In the rows, 100 means zero.
Each row of numbers stands for one element and depends on some of the facts below. Use the named rows to name the rest.

Known rows:
skoplim: 79; 110; 83; 108; 89; 100; 109; 88; 82; 94; 87; 121; 104; 101; 93; 116; 113; 102; 131; 101; 94; 86; 82; 105; 99; 102; 105; 96; 105; 107; 101; 88
zosabon: 91; 120; 109; 113; 103; 109; 112; 82; 95; 95; 102; 93; 104; 102; 82; 96; 104; 85; 112; 108; 106; 93; 99; 80; 80; 108; 87; 101; 120; 98; 92; 98
kiklil: 101; 121; 121; 106; 102; 111; 105; 76; 104; 95; 113; 91; 98; 95; 81; 92; 93; 91; 103; 113; 101; 90; 100; 64; 82; 96; 86; 103; 117; 91; 97; 92
grostus: 73; 113; 79; 108; 92; 103; 109; 91; 82; 96; 88; 120; 102; 99; 97; 114; 113; 99; 131; 101; 96; 85; 79; 107; 95; 98; 106; 96; 103; 109; 98; 90
brovin: 91; 110; 72; 78; 88; 79; 81; 123; 128; 92; 97; 93; 79; 96; 102; 84; 105; 85; 96; 100; 94; 96; 109; 93; 101; 78; 97; 91; 91; 108; 74; 81
skurunam: 93; 118; 109; 112; 101; 105; 104; 88; 97; 95; 104; 95; 102; 99; 88; 93; 109; 88; 112; 104; 106; 90; 97; 81; 85; 105; 91; 99; 114; 103; 92; 94
trorir: 95; 107; 106; 116; 104; 100; 86; 90; 118; 88; 114; 78; 95; 90; 81; 90; 79; 106; 98; 107; 82; 103; 118; 93; 105; 86; 102; 103; 116; 98; 103; 98
kletron: 98; 108; 82; 97; 99; 88; 72; 110; 103; 93; 112; 83; 91; 93; 101; 81; 91; 104; 107; 98; 91; 108; 113; 96; 108; 93; 97; 101; 110; 102; 87; 95
kleklo: 90; 110; 69; 99; 87; 101; 74; 95; 98; 93; 104; 100; 84; 96; 95; 99; 87; 121; 118; 93; 76; 104; 90; 97; 126; 78; 103; 101; 106; 90; 91; 97
grepa: 83; 100; 88; 110; 96; 87; 70; 115; 114; 84; 112; 75; 90; 92; 94; 88; 86; 105; 103; 95; 88; 109; 123; 117; 112; 87; 117; 103; 110; 113; 93; 97
dreplo: 86; 122; 85; 117; 84; 119; 96; 82; 88; 96; 108; 100; 85; 109; 84; 97; 85; 108; 114; 95; 83; 95; 80; 84; 96; 97; 89; 103; 117; 66; 87; 101
diflek: 104; 113; 74; 110; 110; 93; 82; 103; 108; 93; 103; 84; 106; 94; 89; 92; 100; 108; 113; 100; 93; 105; 113; 91; 103; 96; 85; 99; 109; 108; 95; 105
kigre: 62; 118; 90; 121; 82; 100; 81; 87; 68; 90; 111; 87; 98; 109; 89; 96; 103; 73; 116; 79; 106; 116; 105; 112; 78; 135; 99; 105; 140; 114; 80; 92
stido: 101; 117; 118; 97; 119; 109; 109; 72; 114; 101; 106; 83; 118; 81; 88; 97; 92; 105; 106; 116; 102; 91; 94; 65; 99; 88; 87; 99; 110; 97; 98; 88
kliplok: 75; 114; 84; 108; 93; 101; 109; 91; 81; 100; 87; 123; 105; 100; 97; 114; 109; 101; 130; 103; 99; 83; 77; 105; 97; 97; 104; 95; 104; 111; 97; 91
vakul: 80; 117; 25; 98; 83; 100; 83; 124; 112; 95; 83; 106; 78; 118; 87; 89; 100; 107; 108; 88; 75; 92; 82; 100; 101; 86; 69; 82; 89; 89; 70; 92
rulum: 82; 110; 98; 110; 120; 111; 77; 90; 101; 90; 127; 63; 88; 77; 86; 92; 82; 121; 116; 95; 106; 116; 102; 95; 119; 91; 113; 103; 115; 105; 93; 95
gunak: 111; 122; 32; 84; 102; 89; 86; 122; 118; 93; 82; 88; 115; 100; 114; 89; 120; 96; 111; 100; 121; 91; 105; 78; 105; 89; 90; 102; 88; 105; 73; 107
kloflo: 102; 117; 98; 124; 102; 96; 108; 142; 87; 85; 87; 101; 117; 121; 111; 87; 120; 113; 118; 125; 126; 71; 71; 75; 66; 86; 99; 94; 83; 138; 66; 90
gritri: 82; 113; 98; 105; 101; 91; 103; 100; 91; 97; 93; 99; 106; 93; 96; 102; 120; 87; 119; 104; 113; 91; 99; 104; 85; 108; 105; 97; 109; 129; 95; 90
tagro: 83; 112; 100; 107; 103; 94; 106; 100; 93; 96; 91; 104; 107; 92; 97; 102; 122; 83; 121; 105; 109; 91; 101; 97; 84; 109; 102; 98; 108; 125; 93; 89

There are 3 kinds of fact about the elements: listul, klusas, gapur.
listul: sits directly inside; klusas: belongs to class; gapur: points at
[breklu] listul grostus
[memus] listul klastugos
[didus, lese] listul sadrur
[flabrusker, soklel, kiklil] listul saluklik
[pivel] listul kleklo
[nufle] listul tuse
[stido, drika, brefatil, skanum, rulum] listul numus
[dapliku, skedo, grusu, rupus, ramuzum, mufir] listul klakla
[tobrelon, steskel] listul dista
[tustis, bridre, rizi] listul stogrum
[bropi] listul tagran
[lusum] listul bramak
[brovin, dudrun, pledra, bure, kemi, triske] listul vakul
[klofler, gogal, stufum, grobre] listul skoplim
[ketril, pigrer, kigre, runil] listul kazer
[bulom, rador] listul zokligil
[kikle, tagru] listul nutrem
[kloflo, zosabon] listul braplas
[kletron, zepam, nudrun] listul galak
[dridel, greflevum, diflek] listul drefik
[vozus] listul palor
[grugan, tiskom, saskul] listul dreplo
[brevu] listul pluna
[drafum, neku, lepa, flinen] listul zoskes
[magrom, budos] listul kliplok
[stokan] listul fibros
[stebrafla, tagro, skurunam] listul susigrur
[broflim] listul nezofli
[klofaklam, kleten, drupu] listul mogrir
[selis, kligrur] listul fafen
[gruvil, dovu] listul vuse
[grilis] listul drubis
[gunak, ziskil, mitabir, ragror, plapi] listul vivak
[grepa] listul flebran
[sares, bostar, gufar] listul flomis
[kloflar, trorir, tiples] listul noflevim
[liruk] listul trabror
[fliplus, fuvon] listul grofo
[trafu] listul triplu
[rupo] listul brogres
[gritri, zeske] listul klapon
[ladi] listul baplar
[keplim] listul poram
[kluplim] listul fenom
[breklu, nezofli, dista, nufle, tobrelon, drubis, nutrem, brovin, vuse, kletron, dridel, drefik, fafen, skedo, magrom, pigrer, fenom, gunak, dudrun, grofo, gogal, palor, brefatil, bridre, fepak, rizi, floza, kloflar, stufum, bure, ragror, fuvon, ramuzum, skurunam, dovu, keplim, mogrir, tagru, numus, tiples] klusas 878
[memus, vakul, stokan, stebrafla, tagro, pledra, kleklo, skanum, fliplus, saluklik, diflek] klusas 219
[didus, flabrusker, stido, tetus, pluna, soklel, susigrur, trabror, saskul, sares, kigre, bostar, vivak, rupus, trafu, kleten, drupu] klusas 447
[pivel, bropi, dreplo, sadrur, broflim, noflevim, klapon, gufar, budos, greflevum, tagran, zokligil, rupo, ladi, kemi, triske, zeske, klakla, mufir] klusas 746
[dapliku, lusum, bulom, kloflo, grugan, nudrun, flebran, kazer, lese, selis, grepa, ziskil, brogres, rador, zoskes, grobre, stogrum, klastugos, galak, kligrur] klusas 756
[tustis, triplu, kikle, drika, steskel, brevu, skoplim, braplas, tuse, grusu, poram, liruk, rulum, fibros, grostus, kiklil, kluplim] klusas 534
[klofler, ketril, flomis, zepam, vozus, drafum, tiskom, kliplok, klofaklam, neku, gruvil, lepa, grilis, griplel, bramak, mitabir, runil, baplar, trorir, gritri, zosabon, plapi, flinen] klusas 357
[breklu] gapur flinen
[nezofli, brovin, gruvil, zokligil] gapur stido
[pivel, nufle, kikle, vozus, tuse, palor, flinen, klakla] gapur tustis
[nufle, bulom, kletron, dridel, vozus, sadrur, broflim, lese, gruvil, grepa, griplel, kloflar, kleklo, trorir, rulum, grobre, mogrir, flinen, mufir] gapur selis
[dapliku] gapur kluplim
[vakul] gapur bostar
[vakul, dreplo, lusum, susigrur, sadrur, broflim, klofaklam, sares, stufum, rupus, mufir] gapur grobre
[tobrelon] gapur bramak
[lusum] gapur rulum
[lusum, ragror] gapur trorir
[brovin, klofaklam, grilis, gogal] gapur griplel
[klofler, plapi] gapur grugan
[vuse] gapur kikle
[drika, pledra, vivak] gapur ragror
[zepam, stokan] gapur steskel
[zepam, mitabir, kemi] gapur floza
[dridel, grepa] gapur lese
[dridel, mufir] gapur tuse
[drefik] gapur skurunam
[drefik] gapur poram
[tetus, ramuzum] gapur baplar
[pluna] gapur breklu
[soklel, stebrafla, kigre, gufar, budos, fibros] gapur kleten
[susigrur] gapur kazer
[fafen, klapon, tiples] gapur dreplo
[skedo, poram, gufar, saluklik] gapur sadrur
[klofaklam, fuvon, saluklik] gapur kiklil
[neku] gapur gogal
[gunak, triske] gapur pivel
[dudrun] gapur liruk
[palor] gapur mitabir
[palor] gapur diflek
[sares, klapon] gapur soklel
[mitabir] gapur rador
[klapon] gapur sares
[bostar, greflevum] gapur vozus
[bostar, floza] gapur trafu
[poram] gapur galak
[rizi] gapur grilis
[kloflar] gapur ramuzum
[stufum] gapur lepa
[vivak, zeske] gapur klofaklam
[bure, tiples] gapur zosabon
[rupo] gapur drafum
[ladi] gapur fuvon
[diflek] gapur dridel
[kligrur] gapur rupo
[flinen] gapur klofler
[triske] gapur zokligil
[zeske] gapur fliplus

Rows to name:
No name comes twice in this set of rows, the named rows included.
124; 122; 84; 116; 131; 110; 106; 69; 127; 97; 103; 84; 137; 92; 74; 97; 101; 117; 107; 113; 96; 93; 108; 61; 100; 96; 62; 100; 113; 93; 110; 115 : tustis
77; 109; 30; 110; 87; 86; 73; 105; 113; 89; 78; 109; 131; 105; 96; 108; 95; 115; 115; 78; 68; 106; 104; 124; 130; 92; 98; 97; 105; 120; 87; 107 : palor
85; 130; 109; 129; 98; 123; 121; 71; 84; 99; 109; 85; 100; 115; 72; 90; 104; 73; 106; 102; 107; 91; 90; 63; 62; 128; 72; 101; 135; 78; 90; 103 : kleten
79; 112; 86; 111; 87; 88; 82; 115; 84; 90; 102; 84; 83; 103; 99; 87; 104; 84; 113; 94; 98; 106; 109; 106; 89; 107; 104; 101; 121; 112; 77; 90 : tiples
111; 122; 108; 113; 107; 118; 99; 73; 107; 94; 120; 80; 97; 98; 78; 88; 88; 96; 98; 107; 91; 94; 106; 59; 87; 103; 75; 105; 124; 74; 89; 103 : grobre
61; 115; 83; 103; 103; 112; 114; 89; 79; 106; 75; 106; 113; 92; 98; 111; 102; 104; 129; 99; 99; 88; 69; 100; 110; 96; 108; 90; 104; 116; 85; 75 : numus
88; 118; 96; 105; 101; 112; 110; 72; 96; 101; 99; 117; 108; 96; 87; 115; 103; 112; 126; 109; 95; 81; 74; 86; 103; 90; 96; 98; 104; 96; 103; 94 : baplar
49; 126; 62; 109; 64; 108; 90; 81; 78; 87; 92; 108; 105; 123; 95; 108; 97; 79; 110; 73; 95; 104; 82; 103; 94; 122; 102; 101; 124; 93; 67; 97 : fibros
89; 120; 47; 131; 112; 116; 110; 87; 96; 99; 81; 104; 130; 107; 81; 111; 111; 121; 130; 92; 87; 92; 89; 98; 106; 106; 75; 92; 108; 99; 101; 117 : floza
77; 109; 58; 105; 114; 95; 66; 118; 107; 100; 85; 109; 101; 108; 91; 107; 104; 123; 122; 95; 79; 98; 88; 99; 150; 89; 90; 105; 102; 108; 102; 117 : klakla
61; 114; 68; 127; 76; 110; 80; 115; 58; 85; 112; 96; 71; 119; 98; 98; 90; 116; 125; 82; 96; 106; 75; 111; 94; 102; 116; 101; 115; 98; 72; 94 : klapon
103; 115; 98; 107; 117; 103; 109; 86; 111; 99; 100; 97; 119; 90; 86; 101; 113; 98; 115; 115; 106; 89; 104; 81; 90; 100; 87; 96; 108; 114; 102; 99 : grugan

The same elements again, as new rows of numbers:
Known rows:
budos: 85; 75; 72; 83; 59; 105; 106; 95; 82; 95; 113; 96; 85; 100; 84; 107; 73; 64; 46; 88; 97; 103; 110; 83; 134; 86; 106
ramuzum: 70; 101; 82; 74; 124; 77; 134; 122; 74; 75; 88; 157; 84; 126; 122; 129; 74; 154; 100; 84; 80; 94; 68; 92; 111; 110; 102
lese: 96; 108; 89; 113; 114; 87; 121; 95; 108; 87; 88; 108; 119; 102; 82; 98; 119; 99; 124; 84; 91; 128; 93; 103; 103; 89; 77
ragror: 105; 99; 121; 108; 115; 96; 145; 73; 123; 95; 104; 115; 92; 127; 86; 102; 112; 128; 113; 70; 115; 147; 109; 119; 125; 82; 67
selis: 99; 127; 113; 108; 143; 83; 159; 113; 104; 93; 85; 109; 156; 81; 50; 112; 106; 97; 140; 95; 96; 187; 72; 111; 103; 90; 52
grilis: 104; 100; 87; 114; 112; 83; 114; 92; 95; 99; 112; 107; 108; 94; 87; 104; 112; 93; 122; 81; 86; 116; 114; 110; 90; 92; 86
zeske: 115; 89; 89; 124; 90; 97; 84; 87; 106; 90; 139; 115; 97; 102; 90; 109; 110; 103; 96; 97; 94; 87; 149; 106; 84; 97; 93
kleklo: 102; 98; 72; 112; 104; 78; 94; 89; 112; 103; 82; 97; 101; 122; 91; 89; 124; 105; 114; 100; 86; 110; 103; 107; 98; 103; 74
vivak: 118; 83; 92; 117; 92; 88; 93; 64; 124; 106; 118; 107; 73; 140; 98; 97; 122; 129; 96; 95; 106; 109; 144; 122; 107; 101; 77
kligrur: 95; 95; 113; 86; 94; 113; 89; 94; 85; 84; 118; 111; 76; 93; 119; 107; 76; 115; 78; 85; 95; 82; 103; 99; 92; 104; 102
tiskom: 98; 99; 117; 86; 102; 110; 103; 98; 90; 83; 118; 113; 90; 88; 110; 108; 72; 108; 87; 92; 95; 103; 101; 100; 96; 102; 94
brefatil: 127; 108; 93; 86; 106; 123; 84; 86; 86; 64; 107; 109; 66; 82; 86; 67; 69; 114; 80; 89; 112; 106; 83; 109; 80; 89; 128
kleten: 88; 91; 101; 73; 88; 106; 144; 113; 72; 101; 111; 99; 121; 75; 54; 124; 54; 60; 56; 100; 99; 165; 88; 91; 140; 87; 86
tiples: 97; 92; 90; 110; 79; 113; 95; 99; 116; 75; 103; 108; 95; 115; 93; 100; 109; 124; 85; 90; 90; 82; 103; 82; 112; 109; 93
stokan: 98; 80; 118; 80; 96; 110; 101; 105; 117; 89; 115; 124; 72; 111; 123; 81; 57; 101; 115; 105; 75; 95; 120; 93; 105; 115; 109
gunak: 97; 94; 113; 85; 105; 97; 101; 50; 140; 82; 102; 119; 66; 133; 134; 93; 92; 90; 81; 70; 134; 110; 134; 129; 120; 46; 79
plapi: 101; 98; 126; 88; 96; 111; 96; 56; 124; 75; 112; 117; 62; 124; 126; 107; 91; 126; 58; 71; 138; 102; 121; 122; 117; 62; 78
rizi: 101; 95; 86; 112; 100; 89; 103; 88; 95; 98; 118; 108; 97; 98; 99; 100; 109; 92; 115; 78; 88; 96; 119; 107; 91; 94; 94
drafum: 95; 118; 157; 90; 120; 115; 92; 93; 81; 66; 133; 125; 78; 84; 77; 129; 67; 91; 87; 96; 74; 116; 74; 74; 87; 100; 67
palor: 98; 90; 89; 87; 101; 91; 62; 78; 139; 89; 85; 106; 80; 129; 135; 71; 87; 78; 96; 117; 94; 87; 128; 112; 95; 88; 86
runil: 100; 100; 114; 77; 90; 111; 114; 112; 73; 80; 126; 116; 107; 79; 122; 87; 75; 112; 85; 75; 70; 91; 117; 131; 111; 95; 88

Name these rows:
No name comes twice in this set of rows, the named rows included.
95; 89; 107; 91; 104; 104; 105; 102; 141; 83; 97; 124; 94; 119; 112; 74; 75; 78; 130; 106; 77; 110; 120; 97; 110; 96; 96 : bostar
98; 110; 112; 123; 113; 91; 86; 78; 94; 76; 131; 119; 80; 102; 70; 115; 114; 67; 116; 82; 58; 98; 102; 76; 83; 90; 71 : neku
112; 108; 90; 111; 126; 69; 116; 97; 96; 115; 101; 98; 120; 99; 73; 100; 115; 99; 129; 105; 89; 148; 106; 119; 87; 104; 66 : griplel
128; 106; 118; 122; 118; 101; 113; 103; 98; 90; 147; 118; 134; 76; 58; 125; 96; 99; 102; 116; 99; 146; 148; 119; 79; 97; 72 : kiklil
106; 90; 91; 103; 86; 99; 75; 91; 103; 94; 109; 101; 86; 115; 100; 100; 101; 118; 78; 110; 92; 90; 116; 101; 95; 113; 87 : drefik
110; 103; 105; 91; 99; 101; 113; 116; 93; 91; 105; 105; 125; 94; 91; 86; 100; 128; 94; 108; 71; 123; 104; 125; 114; 113; 64 : kazer
105; 91; 80; 115; 85; 95; 84; 94; 119; 96; 97; 99; 97; 123; 89; 95; 116; 119; 92; 108; 85; 96; 113; 96; 105; 116; 83 : susigrur
93; 102; 89; 101; 104; 96; 93; 86; 126; 79; 93; 112; 100; 111; 114; 89; 101; 79; 106; 86; 96; 97; 114; 106; 102; 78; 89 : greflevum
126; 94; 104; 123; 100; 102; 92; 93; 100; 89; 149; 119; 114; 87; 76; 119; 99; 100; 92; 111; 101; 112; 158; 115; 79; 98; 83 : fuvon
95; 99; 72; 118; 95; 85; 102; 90; 113; 88; 91; 104; 101; 117; 99; 91; 127; 97; 114; 78; 88; 95; 106; 99; 104; 90; 89 : grepa
88; 77; 62; 103; 63; 100; 104; 94; 98; 91; 109; 97; 96; 108; 79; 105; 99; 70; 66; 86; 91; 96; 118; 84; 130; 87; 102 : gufar
88; 83; 84; 82; 70; 107; 122; 104; 81; 95; 112; 97; 105; 91; 71; 113; 69; 67; 53; 92; 95; 130; 99; 86; 138; 89; 97 : soklel
90; 105; 97; 101; 110; 95; 104; 92; 119; 80; 94; 110; 109; 103; 103; 97; 100; 83; 108; 85; 98; 110; 105; 108; 100; 79; 82 : diflek

The same elements again, as new rows of numbers:
Some rows with their names:
plapi: 111; 106; 97; 103; 95; 96; 91; 99; 105; 105; 97; 105; 104; 96; 96; 92; 94; 95; 102; 106; 91; 108; 98; 100; 102; 96
dudrun: 99; 106; 100; 102; 109; 97; 99; 102; 93; 99; 97; 100; 101; 93; 95; 95; 97; 91; 107; 96; 100; 109; 93; 96; 98; 94
rizi: 106; 96; 100; 97; 109; 87; 99; 101; 103; 98; 101; 101; 94; 94; 95; 90; 100; 98; 111; 107; 93; 99; 101; 93; 107; 102
zosabon: 98; 106; 111; 100; 96; 99; 101; 98; 90; 100; 104; 95; 94; 105; 95; 101; 91; 89; 95; 97; 90; 103; 100; 107; 101; 100
brovin: 90; 87; 96; 78; 144; 83; 97; 107; 105; 96; 92; 114; 73; 95; 73; 75; 109; 106; 117; 113; 96; 109; 99; 82; 128; 106
dreplo: 73; 71; 93; 103; 89; 126; 108; 85; 113; 108; 99; 76; 82; 79; 109; 74; 100; 146; 98; 110; 90; 108; 80; 96; 41; 99
magrom: 98; 106; 110; 100; 97; 99; 102; 98; 90; 99; 104; 95; 94; 105; 96; 100; 93; 90; 95; 98; 91; 102; 102; 107; 103; 101
kliplok: 97; 94; 111; 95; 93; 105; 105; 93; 94; 101; 102; 99; 99; 107; 90; 105; 96; 93; 100; 93; 97; 102; 108; 112; 101; 97
diflek: 109; 103; 102; 104; 105; 92; 94; 101; 104; 104; 101; 103; 104; 94; 102; 101; 99; 94; 105; 103; 100; 98; 92; 94; 99; 99
stufum: 86; 91; 99; 102; 95; 112; 103; 103; 107; 100; 102; 78; 88; 81; 110; 75; 98; 124; 96; 108; 91; 103; 81; 105; 67; 105
klofler: 111; 101; 107; 101; 102; 93; 94; 107; 105; 99; 103; 98; 107; 89; 101; 94; 99; 91; 105; 101; 99; 96; 91; 105; 100; 102
grepa: 94; 110; 68; 92; 98; 99; 90; 126; 107; 100; 100; 111; 104; 123; 122; 107; 114; 108; 88; 91; 122; 88; 97; 93; 107; 104
zeske: 108; 96; 98; 103; 100; 88; 100; 101; 102; 98; 103; 96; 99; 92; 99; 89; 98; 96; 112; 102; 91; 99; 100; 94; 97; 98
stebrafla: 97; 121; 99; 90; 103; 116; 117; 92; 80; 86; 87; 122; 117; 61; 127; 111; 87; 98; 113; 140; 110; 98; 124; 89; 107; 111
grusu: 101; 104; 108; 107; 97; 106; 101; 97; 92; 85; 106; 96; 94; 107; 90; 99; 93; 86; 91; 97; 93; 101; 100; 100; 102; 105
kloflar: 95; 109; 71; 94; 99; 98; 90; 123; 106; 100; 100; 109; 103; 120; 120; 105; 113; 107; 91; 93; 119; 88; 97; 93; 106; 104
gunak: 112; 105; 99; 111; 103; 95; 94; 93; 109; 106; 91; 101; 105; 93; 93; 93; 99; 103; 99; 110; 95; 108; 96; 100; 109; 98
triske: 99; 103; 103; 104; 122; 95; 97; 98; 100; 103; 92; 102; 99; 89; 89; 96; 102; 99; 106; 102; 103; 109; 89; 94; 106; 97
kiklil: 103; 100; 102; 102; 93; 89; 107; 100; 91; 94; 107; 87; 94; 103; 94; 89; 94; 89; 107; 95; 86; 101; 109; 105; 103; 98
gruvil: 87; 102; 78; 79; 119; 99; 87; 123; 111; 102; 95; 119; 86; 122; 108; 101; 116; 116; 88; 103; 117; 91; 94; 89; 121; 112
kloflo: 99; 107; 109; 100; 97; 99; 102; 99; 90; 99; 104; 95; 95; 105; 95; 100; 93; 90; 96; 97; 91; 102; 102; 107; 103; 100

Name these rows:
No name comes twice in this set of rows, the named rows included.
80; 92; 93; 105; 95; 118; 107; 91; 104; 103; 97; 83; 86; 76; 115; 78; 95; 133; 97; 119; 90; 107; 83; 92; 58; 104 : sares
95; 93; 87; 107; 90; 102; 100; 102; 106; 101; 104; 86; 96; 89; 112; 83; 99; 114; 103; 102; 92; 101; 88; 92; 68; 98 : lusum
103; 110; 103; 101; 90; 102; 97; 98; 95; 102; 98; 99; 97; 107; 91; 94; 91; 92; 92; 101; 87; 110; 104; 111; 107; 98 : ziskil
106; 89; 105; 97; 97; 100; 99; 96; 105; 102; 101; 107; 106; 97; 94; 103; 100; 96; 109; 96; 100; 100; 103; 100; 95; 94 : tetus
99; 94; 111; 96; 91; 105; 106; 94; 93; 99; 104; 98; 99; 107; 91; 104; 96; 91; 102; 91; 96; 101; 110; 113; 100; 96 : galak
115; 94; 110; 124; 113; 96; 102; 79; 116; 111; 91; 93; 118; 89; 92; 113; 112; 112; 100; 99; 115; 99; 94; 105; 110; 96 : palor
105; 111; 85; 131; 111; 86; 101; 102; 118; 112; 89; 91; 114; 113; 120; 109; 119; 120; 86; 92; 134; 86; 95; 91; 124; 99 : flinen
90; 76; 117; 72; 138; 102; 90; 95; 115; 107; 91; 126; 74; 100; 71; 97; 107; 114; 103; 120; 98; 103; 95; 91; 123; 110 : zokligil
109; 99; 99; 103; 101; 91; 98; 101; 101; 99; 103; 99; 101; 93; 100; 94; 98; 94; 110; 103; 94; 100; 99; 94; 98; 99 : ladi
101; 107; 110; 101; 96; 97; 101; 99; 90; 99; 105; 95; 96; 105; 95; 101; 92; 86; 97; 96; 90; 101; 101; 107; 103; 99 : grugan
101; 114; 94; 95; 96; 109; 115; 96; 86; 87; 92; 114; 116; 64; 125; 104; 90; 98; 116; 131; 106; 97; 119; 88; 100; 106 : gufar

